Below are the code and all the weights of a small trained network. Each question names an input and a class and asks about switching units off, where a switched-off unit gives its printed mean instead of its output.

import numpy as np


def w(rows, s, z=0):
    codes = np.array(rows[::2]) - 128.0
    scale = np.full(codes.shape[1], s)
    scale[-1] = z or s
    return codes * scale


def f(y):
    return np.maximum(y, 0)


def log_softmax(a):
    a = a - a.max(-1, keepdims=True)
    return a - np.log(np.exp(a).sum(-1, keepdims=True))


def net(x, mask):
    res = np.array(x, float).reshape(1, 7) / 4 @ E
    y = f(res @ A[0][:, :-1].T + A[0][:, -1])
    res = res + np.where(mask, y, B[0][:, -1]) @ B[0][:, :-1]
    return log_softmax(res[-1] @ U[:, :-1].T + U[:, -1])


A, B = {}, {}
E = w([
[133,80,132,129,154,95,141],'x0',
[15,164,135,86,92,177,53],'x1',
[23,25,230,253,29,176,148],'x2',
[137,109,123,131,139,154,116],'x3',
[177,162,159,107,70,126,129],'x4',
[103,168,137,98,164,172,240],'x5',
[131,115,124,112,123,153,123],'x6',
],0.0042)
A[0] = w([
[98,58,160,147,63,187,166,181],'neuron 0',
[171,133,136,99,69,131,90,55],'neuron 1',
[171,146,161,83,182,134,105,56],'neuron 2',
[99,161,149,80,120,98,178,146],'neuron 3',
[249,147,161,166,176,96,133,234],'neuron 4',
[154,197,2,47,181,94,94,33],'neuron 5',
[158,129,114,9,133,88,141,55],'neuron 6',
[185,172,72,117,173,121,128,8],'neuron 7',
[158,112,96,170,124,123,35,165],'neuron 8',
[168,104,92,176,89,59,18,167],'neuron 9',
],0.0064,0.0018)
B[0] = w([
[221,94,30,183,89,81,85,221],'neuron 0',
[110,112,224,116,120,157,195,143],'neuron 1',
[174,138,40,148,121,109,112,163],'neuron 2',
[75,134,129,71,157,141,109,162],'neuron 3',
[83,153,118,43,108,146,177,223],'neuron 4',
[177,106,24,254,89,48,47,254],'neuron 5',
[177,115,140,130,98,42,62,188],'neuron 6',
[91,71,128,130,52,130,125,185],'neuron 7',
[84,153,106,108,194,200,205,181],'neuron 8',
[22,172,198,89,222,187,213,200],'neuron 9',
],0.005,0.0043)
U = w([
[163,79,48,218,105,97,51,6],'0',
[94,143,150,37,254,230,171,250],'1',
],0.0051,0.0011)

Each question gives the input, the list of numbers given to net, and the class t.
The units are the neurons (one row each of A and B). Each row of codes is followed by its name. A weight is (code - 128) times the scale printed after its matrix; where a second scale follows, it is the last column's (A, B and U).
mask holds one flag per neuron, in row order. A switched-off neuron (its flag False) gives its mean, the last column of its row in B, instead of its output. The means were averaged over made-up inputs and are rounded, as every weight is.
A unit's drop is (log p(t) with every unit on - log p(t) with that unit switched off) / (log p(t) with every unit on - log p(t) with every unit switched off).
The circuit of an input: a set's keep is (log p(t) with only the set's units on - log p(t) with every unit switched off) / (log p(t) with every unit on - log p(t) with every unit switched off). Starting from all 10 units, units are removed one at a time, each time the one whose removal leaves the highest keep (on an exact tie, the one counted first), for as long as the keep stays at least 0.8.
units of the circuit, in order: the units of the circuit, biggest drop first
k most important neurons: the k neurons with the biggest drops, biggest first
drop when u is switched off: that unit's drop, to one decimal
input [-1,4,1,8,-3,-6,-4], class 1: 2 most important neurons -> [neuron 5; neuron 9]
input [1,-8,2,-2,-1,-8,-6], class 1: most important neuron -> [neuron 9]
input [-5,-2,4,7,3,-5,-6], class 1: 3 most important neurons -> [neuron 5; neuron 9; neuron 8]
input [2,1,4,-1,-1,-8,0], class 1: units of the circuit, in order -> [neuron 9; neuron 5]
input [-6,8,-5,-1,6,5,8], class 0: units of the circuit, in order -> [neuron 5; neuron 9]
input [8,0,-7,-6,3,6,-5], class 0: 3 most important neurons -> [neuron 5; neuron 6; neuron 9]
input [2,0,7,6,-7,-8,-3], class 1: drop when neuron 8 is switched off -> 0.3
input [-5,0,-3,-6,5,-8,1], class 1: drop when neuron 1 is switched off -> 0.1
input [2,5,3,-3,3,-7,6], class 1: drop when neuron 9 is switched off -> 0.4
input [-3,0,-8,4,-1,5,6], class 0: drop when neuron 5 is switched off -> 0.5
